How the states are linked:
from | * & ! §
dozi | nati biba gaga vone
kelo | gibu muto gugi nuku
neko | bubo lasa gebe daza
vone | gotu nusa pidi mige
futu | zevu sito vole budu
vuki | vono tufo kizo neko
gusi | ruka gugi fege muto
rube | zuve mige nusa tuvi
goru | pasu nomo zoze fami
fiti | sode runa pivu sini
poka | muto vipa kelo namo
tuvi | desu vane goda lada
pavu | vole futu noni sode
dizu | zaki kere vumo kaze
nuku | dozi gose bupe begi
rifu | reva rovi tune mode
lasa | goru dasa bubo zezi
gebe | lada bubo lefo dasa
gaga | lisu nati sini pidi
fami | dila kela bizi pavu
gugi | kaze gibu ruka bupe
nusa | poka zuve gotu goda
zifo | nusa rube vone beso
nomo | mode bizi pasu kela
desu | tese boba namo rifu
veme | zezi ruku daza laga
pivu | sito sode futu funi
budu | ruku bede veme rudu
kugi | tune rifu boba pasu
buso | funi sini runa nati
noni | neko vole zume sito
ruku | guno genu zezi dizu
zevu | dasa daza lasa ruku
laga | vumo dizu genu ruka
vumo | pavu zaki vebe fiti
sito | daza veme zevu bede
bubo | zoze goru lada lipa
beso | goda tuvi mige lefo
tese | zudo begi gose reva
sini | fufi lisu funi nafe
fufi | laga rudu bede gusi
mige | naga goda zuve vane
gozi | mige beso rube vono
lipa | bizi fami nomo vebe
vipa | bupe nuku muto tese
gibu | buso vimu kaze dozi
genu | vebe vumo guno kere
vane | boba kugi desu zoze
tamo | gugi kelo gusi vipa
bede | genu laga ruku fege
tune | zifo reva begi lovu
vimu | sini gaga buso biba
pidi | tamo gotu nafe zuve
gose | biba zudo dozi zifo
zezi | fami guno lipa vumo
zuve | vipa naga poka desu
rudu | dizu fege laga gugi
namo | gose tese nuku tune
mode | kizo vuki lovu zume
vebe | noni pavu kela pivu
dila | tufo zume vuki vole
tufo | lefo gebe vono lasa
zume | gebe neko tufo zevu
gotu | kelo poka tamo naga
lovu | beso kizo gozi tufo
naga | nuku namo vipa boba
zoze | rovi pasu rifu bizi
daza | lipa zezi dasa genu
vono | vane lefo tuvi bubo
pasu | lovu mode rovi dila
goda | namo desu naga kugi
sode | veme budu sito fufi
reva | rube gozi zifo kizo
lefo | kugi lada vane goru
lisu | rudu vusa fufi tamo
nati | vusa nafe lisu gotu
zudo | pidi vone biba rube
lada | rifu zoze kugi nomo
zaki | futu pivu pavu runa
bizi | vuki dila mode noni
funi | bede fufi budu vusa
begi | vone zifo zudo gozi
kere | pivu fiti zaki buso
runa | budu funi sode lisu
bupe | gaga dozi vimu zudo
kizo | tuvi vono beso gebe
ruka | fiti kaze kere vimu
boba | begi tune tese rovi
biba | nafe pidi nati nusa
kela | zume noni dila futu
guno | kela vebe fami zaki
muto | vimu bupe gibu gose
fege | kere ruka dizu gibu
rovi | gozi lovu reva vuki
dasa | nomo lipa goru guno
kaze | runa buso fiti gaga
nafe | gusi tamo vusa poka
vusa | fege gusi rudu kelo
vole | lasa zevu neko veme

The rows follow the links: the fewer symbols apart two states are, the more alike their rows tend to be.

Each row is also shifted at random along 5 hidden directions that mean nothing.

Some states, each with a row of numbers:
tamo: 515 -288 140 214 -158 94 -325 373 158 -217 -54 -141 281 176 -197 10 54 -353 -133 -85 -103 -42 -259 133 34 -59 23 -333 -321 -97 50 254 -331 -98 196 -16 -202 -106 399 104 -62 51 48 -238 -179 67 192 -199 -232 42 -171 31 192 38 20 -79 -337 13 250 -3 -258 -178 -278
rovi: 1717 162 -78 120 80 107 71 -169 0 -34 -216 -9 -236 -112 71 62 -59 100 28 130 -242 -46 54 48 245 -100 -42 34 8 97 42 210 60 217 -46 -192 -69 51 -94 162 26 -48 -185 -28 39 -117 -59 16 -137 -109 83 114 -414 -271 27 -83 -69 -55 -98 28 82 4 37
kela: -231 418 -193 -294 259 -57 508 -364 -156 352 256 183 -479 -172 279 -56 -235 411 93 152 411 -38 329 -299 -216 -46 -38 530 262 -114 23 -529 366 123 -136 177 369 127 -632 -132 67 -115 -84 214 199 -54 -143 246 501 42 262 47 -91 -53 5 175 393 -69 -198 -209 590 57 342
sito: 370 -69 -117 139 -16 57 115 286 129 33 141 160 -188 87 191 62 -75 -99 -185 -16 234 155 -115 -90 -174 -193 340 94 -71 -329 212 48 46 -136 185 193 -59 192 -95 114 -301 6 -13 -63 -75 224 378 261 -169 111 189 228 145 78 -211 -95 -157 -5 -7 -95 375 -353 41
zoze: -576 -5 -4 -197 3 -228 -45 -50 133 -37 -178 -98 -133 143 88 -75 355 95 -193 -170 -500 94 -83 22 166 139 263 -171 242 121 138 82 117 -215 -100 -151 -224 49 135 106 -132 -72 236 118 83 54 -104 173 -76 -237 172 27 -272 77 -147 -108 -70 37 -38 324 -84 21 -42
daza: 2 8 -61 16 -129 -79 202 97 -101 140 156 247 -199 158 177 -9 -33 49 48 -72 247 162 24 -19 -161 -14 271 226 107 -207 -2 -210 167 -167 51 338 -56 173 -184 104 -225 123 57 53 37 193 131 181 155 17 151 60 26 77 -189 -97 64 131 -95 -98 273 -112 186
kaze: -275 -446 22 -110 -63 -130 -279 543 331 24 96 -46 209 127 -57 106 94 -564 -338 -249 232 114 -250 -37 -129 -52 318 -292 -211 -235 234 172 -325 -455 293 115 -125 37 216 158 -286 -8 241 -146 -197 262 500 50 -559 60 -87 58 334 293 -148 -69 -217 -84 237 33 -113 -354 -266
lipa: -1193 92 -127 -223 170 -64 254 -147 66 79 131 77 -230 4 189 -44 127 205 -128 -16 118 112 48 -259 -152 -3 226 140 340 -31 126 -262 258 -65 -122 74 176 106 -169 -7 -93 -154 59 223 155 112 9 324 179 -8 234 62 -60 34 -132 96 113 -80 -130 49 311 -102 181
neko: -995 187 -59 63 200 176 214 -277 -10 -326 -106 -89 137 34 11 -195 172 606 -74 134 -521 72 -51 -95 -7 162 -69 -155 172 195 -83 -94 391 379 -218 -314 173 27 320 -227 112 -224 -117 33 127 -24 -514 330 616 -18 365 -156 -50 -182 -74 105 -90 -47 -304 66 -114 205 321
guno: 171 -40 56 174 -145 148 235 159 -106 -142 164 132 70 353 67 -174 27 253 -40 -19 11 146 -124 -71 -217 51 192 28 -15 -247 -82 -409 236 81 12 336 70 44 203 74 -75 71 7 -63 114 244 -78 212 750 10 246 -135 138 -115 -177 40 -104 140 -116 -191 130 -126 252
dizu: 325 -160 118 34 -215 -104 66 531 37 158 383 99 -293 483 203 -90 -14 -265 -165 -210 425 37 -161 -141 -373 -173 422 245 -140 -691 221 -477 -51 -426 260 679 -119 7 -123 239 -220 152 236 -64 50 320 406 9 359 51 7 126 283 194 -197 -71 -115 204 324 -254 625 -517 -123
boba: -441 663 -46 -216 190 -396 42 -335 -98 221 -128 -240 -934 -75 420 11 72 375 87 40 -702 -331 231 30 99 -165 -56 468 184 -20 307 138 108 -71 -110 -293 -397 -123 -546 -169 198 -84 117 163 19 -507 -274 -132 -26 -119 18 433 -434 231 98 -234 194 172 151 280 622 189 -239
veme: -1102 -260 -75 87 77 290 160 38 55 -122 228 196 447 -59 -151 -13 9 -65 -111 77 594 214 -88 -229 -208 52 60 -140 151 55 -154 -202 115 118 -25 197 441 121 178 -39 -99 -76 -119 107 96 308 140 270 201 177 120 -223 300 -143 -88 255 -37 -167 -196 -149 -121 -129 296
goru: 188 771 -88 121 144 -74 480 -342 -235 218 173 29 -1172 106 627 -72 -90 644 131 222 -218 -192 175 -189 -178 -392 148 849 298 -401 267 -387 418 134 -128 249 -147 21 -739 -56 103 -37 -113 235 229 -280 -149 92 718 -4 264 500 -392 -38 -30 -111 143 233 36 -59 1272 -144 101
gotu: -932 298 135 -237 214 -87 -3 -190 -46 28 131 -303 -219 79 20 -167 20 247 2 22 -169 -308 140 -223 -151 12 -266 170 -12 -87 70 -396 6 89 -114 -26 170 -302 -131 -203 411 -159 52 70 117 -319 -370 -174 594 -1 -97 -49 27 83 239 231 184 -8 241 -71 244 95 -163
tese: -632 134 -82 53 153 42 -17 -234 13 328 162 74 -630 -360 183 334 -20 -436 49 185 687 -187 173 -169 16 -510 25 541 392 28 176 164 -194 -121 -59 224 101 -27 -712 145 -18 20 -143 436 145 -142 639 -233 -658 74 -335 437 -256 -60 158 23 139 -93 254 104 754 -293 -282
zudo: -1079 186 168 64 -43 -54 -65 -158 -164 23 75 -180 -247 119 22 -71 138 44 136 35 -81 -270 47 -3 -74 -107 -124 226 132 -24 -20 -193 -62 -4 -122 196 -51 -239 -123 -65 261 79 36 155 127 -215 -109 -294 358 -14 -232 65 -63 21 182 53 52 168 277 54 292 31 -233
gose: -1118 -420 184 24 -254 -162 -437 173 40 -21 -104 -39 348 80 -224 101 326 -538 11 -221 41 2 -139 226 148 60 99 -263 84 224 -88 269 -360 -339 18 91 -229 -101 255 151 -94 210 196 104 -68 105 295 -298 -574 -91 -398 -55 50 147 47 -104 -106 108 235 281 -426 3 -368
funi: -554 183 -52 238 19 58 -105 30 -80 -226 -154 -79 165 -128 41 71 -199 251 112 141 -499 8 -9 246 -8 8 -226 -112 -318 88 -9 551 -13 224 122 -460 -308 49 159 -470 60 6 -123 -307 -379 -224 -229 -10 -327 237 26 159 316 233 -2 -217 -137 79 -170 31 -200 286 1
muto: 761 -210 37 48 10 129 -139 219 148 133 181 4 -42 -84 -97 155 -158 -539 -88 11 648 -88 -34 -145 -82 -265 -31 88 -122 -203 89 -10 -360 -138 161 260 168 -94 -184 193 -38 10 -67 14 -5 87 510 -195 -355 100 -282 97 117 -41 111 123 -43 -162 304 -149 246 -358 -248
goda: -670 -84 73 -180 42 -153 -256 -118 118 -145 -260 -262 183 7 -161 -59 348 11 -107 -127 -534 -56 -63 78 258 212 -53 -374 89 345 17 188 -91 -72 -149 -344 -141 -122 327 30 108 -86 168 43 45 -103 -240 -63 -156 -208 -57 -109 -215 9 81 -9 -59 -45 38 321 -465 195 -180
vuki: 39 248 -133 -134 19 -191 230 -283 -136 350 48 209 -534 -171 283 122 -20 63 169 47 216 11 247 -7 68 -106 140 470 369 51 31 -54 168 -149 -95 162 -15 160 -573 112 -112 64 9 289 150 -43 149 60 -167 -87 49 197 -344 -34 -54 -112 285 66 -126 92 454 18 96
fufi: 30 -110 -192 189 -10 54 -158 113 26 98 -78 242 175 -521 -36 426 -359 -426 163 123 398 133 106 284 94 -151 -133 7 -203 174 -19 843 -278 -24 232 -294 -189 231 -235 -235 -226 125 -184 -178 -450 -60 460 -59 -1330 298 -204 257 310 248 -17 -273 -19 -105 -178 20 -208 100 -46
reva: 690 42 53 -39 -48 56 -15 -362 -204 -12 -210 -20 276 -126 -246 -60 -3 152 264 59 -164 -90 145 149 248 245 -337 -102 53 384 -336 -69 64 267 -221 -154 132 -75 109 16 246 31 -92 13 127 -166 -404 -186 248 -140 -93 -320 -286 -283 161 87 160 5 -148 22 -463 393 122
tune: -754 452 104 -150 111 -206 70 -326 -140 28 -53 -241 -512 196 195 -220 212 459 60 26 -603 -274 92 -94 32 -7 -61 241 240 -9 77 -333 196 68 -241 -35 -113 -221 -143 -95 285 -78 109 179 228 -313 -483 -111 691 -177 40 68 -352 -2 133 33 142 189 139 147 348 167 -104
gibu: 46 -381 152 55 -304 -183 -319 520 113 135 101 16 26 268 -19 98 79 -629 -102 -264 302 41 -172 124 -101 -97 300 -73 -206 -291 125 97 -389 -527 292 369 -298 -42 57 243 -241 235 264 -81 -157 220 516 -217 -441 -11 -281 123 236 290 -86 -195 -148 134 356 16 25 -300 -381
lovu: 1 204 -112 78 148 63 3 -351 4 -100 -270 -13 -78 -266 33 103 72 202 48 166 -386 -5 58 78 271 -21 -107 -44 184 369 -26 377 96 237 -159 -429 -66 53 -18 -70 32 -87 -165 130 20 -197 -169 56 -300 -55 74 113 -339 -176 42 -64 -30 -66 -193 243 -111 197 50
bupe: 60 433 -66 -43 245 -107 -46 -99 27 150 40 -218 -580 -237 228 141 -267 31 32 162 -115 -311 146 -50 -61 -303 -234 342 -162 -165 326 262 -153 50 105 -249 -123 -102 -493 -242 187 -149 -97 -46 -192 -424 52 -178 -344 164 -113 394 -13 191 196 -81 66 -69 233 -18 535 -23 -278
zume: 90 266 -292 82 187 65 249 -333 -70 190 -14 275 -379 -455 226 258 -204 94 143 248 297 87 210 -11 84 -206 9 359 265 190 39 314 178 123 -88 -128 70 245 -527 -91 -150 -43 -253 185 6 -82 224 186 -551 90 137 299 -210 -74 -64 -113 153 -119 -293 29 352 35 213
desu: -1225 -65 -30 -216 76 -129 -145 -309 -1 180 -107 -10 -14 -301 -79 125 193 -232 86 -17 168 -51 147 27 207 44 -56 35 382 412 -74 158 -117 -153 -206 -82 59 -42 -212 36 43 -8 44 344 118 -97 111 -132 -491 -111 -248 2 -228 7 119 40 204 -80 21 296 -164 135 -112

From each start, follow one symbol. Which state do you reach?
Answers are names.
new walk
763 167 115 -130 -37 -296 -321 90 26 -110 -356 -340 -18 102 -24 -95 13 125 37 -138 -960 -192 -12 328 219 194 -204 -262 -410 33 109 403 -184 -58 108 -540 -518 -160 221 -168 160 3 217 -350 -286 -361 -416 -251 -194 -115 -78 38 -57 265 84 -258 -100 146 150 164 -411 323 -288
! muto
new walk
1607 -351 -48 109 -240 61 -125 -67 -85 290 -109 348 130 -276 -186 322 -48 -635 237 -17 702 114 116 233 340 -54 48 59 164 286 -235 278 -253 -157 22 226 56 169 -234 420 -221 275 -97 164 67 155 564 -200 -833 -119 -347 -41 -321 -263 29 -86 106 -67 -28 65 -231 -19 -40
& tuvi
new walk
407 224 -136 193 57 149 223 -251 -117 -50 -98 172 -178 -163 120 59 -80 252 132 190 -70 75 78 62 109 -80 -8 180 147 152 -72 163 223 248 -103 -103 8 170 -148 -59 -48 20 -201 64 55 -53 -78 157 -33 10 158 106 -205 -212 -37 -52 9 10 -284 33 152 101 247
& dila
new walk
-414 80 -88 -92 -63 -206 208 86 -46 244 180 220 -434 144 305 30 20 14 -6 -89 193 149 61 -28 -175 -71 391 312 188 -239 126 -189 169 -289 65 338 -114 177 -352 78 -268 107 157 148 66 171 218 181 10 -6 167 177 -7 189 -213 -154 117 139 -49 2 475 -154 103
* dasa
new walk
202 167 43 -83 178 -7 -131 -44 78 -120 -94 -279 40 -106 -88 -57 -116 101 -34 56 -349 -196 24 -32 37 9 -348 -118 -274 23 83 130 -108 180 34 -367 19 -191 91 -210 266 -187 -65 -182 -149 -308 -269 -137 26 54 -75 -2 75 52 196 71 -33 -87 123 -51 -129 136 -171
& biba
new walk
-762 -381 -54 -79 -40 -41 -66 186 252 -199 -111 50 352 133 -84 -29 373 -101 -309 -193 -171 324 -239 -25 68 199 382 -469 152 168 52 131 84 -201 -2 -112 -53 181 466 173 -320 -56 191 22 21 353 105 324 -226 -144 217 -122 9 20 -266 -17 -212 -87 -153 235 -429 -118 102
& lipa
new walk
-833 243 -108 -204 34 -419 124 127 75 209 59 38 -702 182 497 11 151 188 -172 -144 -347 86 19 -33 -124 -115 478 277 181 -306 403 26 179 -429 98 48 -436 173 -362 -27 -286 2 329 96 -59 -8 103 259 -163 -63 281 426 -90 416 -279 -322 28 181 23 209 584 -156 -65
* neko
new walk
67 390 -57 13 243 54 134 -6 -39 -55 125 -183 -231 -53 155 -51 -341 333 -17 185 -176 -177 73 -136 -243 -116 -241 188 -298 -270 150 -47 86 253 110 -198 47 -86 -146 -351 195 -175 -146 -206 -149 -274 -243 31 323 251 123 144 265 131 103 81 13 -48 35 -259 355 26 33
! dizu
new walk
712 -71 -198 -56 150 202 -28 -109 -27 86 -62 192 537 -671 -257 267 -560 -207 213 209 553 60 266 122 60 60 -496 -113 -303 332 -250 463 -179 289 85 -398 294 133 -148 -316 32 -39 -333 -227 -323 -114 57 -56 -800 317 -145 -144 328 16 170 100 207 -304 -298 -243 -566 327 172
§ vimu
new walk
1056 421 -111 -243 265 -92 159 -19 -3 224 145 -73 -368 -219 181 28 -532 210 36 115 86 -220 277 -131 -191 -118 -321 345 -350 -310 186 -99 11 126 147 -152 103 -51 -489 -279 203 -164 -96 -226 -182 -298 -167 -30 88 234 60 133 176 162 161 60 221 -112 46 -334 396 47 19
! runa
new walk
-997 143 139 198 15 49 -104 -111 -33 -33 57 -188 -363 52 92 53 191 -94 6 89 -40 -204 -66 -61 -5 -266 8 211 211 -27 109 22 -104 -42 -98 126 -100 -184 -125 36 139 22 -42 235 147 -173 148 -225 43 4 -214 268 -163 -54 133 -4 -109 89 285 171 460 -169 -290
! vipa
new walk
-479 237 -185 -194 285 77 277 -589 -108 270 41 180 -211 -500 60 170 -99 89 170 226 478 -23 348 -194 98 -54 -211 343 459 345 -124 -96 196 207 -285 -62 448 90 -525 -36 95 -103 -243 399 250 -125 19 83 -143 12 -15 -15 -317 -231 159 190 384 -229 -238 27 187 172 264
§ goru
new walk
-277 74 143 -178 178 50 -50 -24 77 -111 108 -330 24 146 -127 -211 15 139 -120 23 -90 -250 -21 -291 -149 32 -237 -52 -134 -162 49 -432 -66 108 -88 -7 260 -328 129 -73 353 -207 4 -49 126 -131 -298 -122 677 -18 -47 -160 99 -39 221 307 26 -97 258 -146 74 -37 -123
§ nusa
new walk
-323 -356 57 -8 -236 -111 -37 443 18 177 264 202 63 216 17 72 -12 -427 -86 -197 571 172 -96 5 -250 -49 349 35 -60 -341 31 -157 -156 -437 245 521 -72 106 -61 164 -289 209 207 -14 -64 366 496 25 -165 71 -86 14 338 233 -162 -70 -36 105 143 -122 134 -305 -64
& dizu
new walk
554 -129 145 215 -157 128 -238 4 -83 -164 -140 -90 262 41 -237 -2 57 -183 148 20 -120 -79 -86 186 187 58 -183 -177 -104 172 -186 141 -207 104 -20 -31 -85 -145 279 86 137 136 -65 -58 -6 -48 -28 -290 -38 -62 -239 -116 -91 -161 139 12 -121 62 112 62 -302 94 -156
§ goda
new walk
874 -80 -2 161 -47 192 146 66 69 -245 -53 32 118 268 -16 -166 150 187 -153 10 -221 144 -209 -74 43 52 213 -191 20 -59 2 -187 229 161 -34 77 82 92 341 211 -104 -51 -66 -38 155 220 -96 254 516 -84 293 -124 -136 -295 -169 48 -251 1 -142 -32 -32 -168 225
! vuki
new walk
270 -131 21 -226 116 56 11 -150 94 200 84 -14 -52 -95 -123 -13 67 -276 -54 -15 549 -127 69 -273 55 -49 -52 90 247 61 -31 -373 -94 -58 -145 245 431 -121 -198 306 109 -98 -14 288 309 63 179 -104 115 -131 -177 -139 -241 -276 157 297 190 -232 179 -35 129 -163 -62
§ vane
new walk
-211 254 93 211 85 199 72 -142 -186 -25 163 -87 -136 -106 -13 -8 -252 132 204 209 201 -232 107 -76 -176 -169 -359 290 -125 -109 -65 -141 -61 302 -8 75 154 -197 -175 -229 298 -16 -234 -23 -1 -243 -100 -234 359 193 -189 44 135 -61 231 158 56 28 121 -205 315 43 -46
& tamo
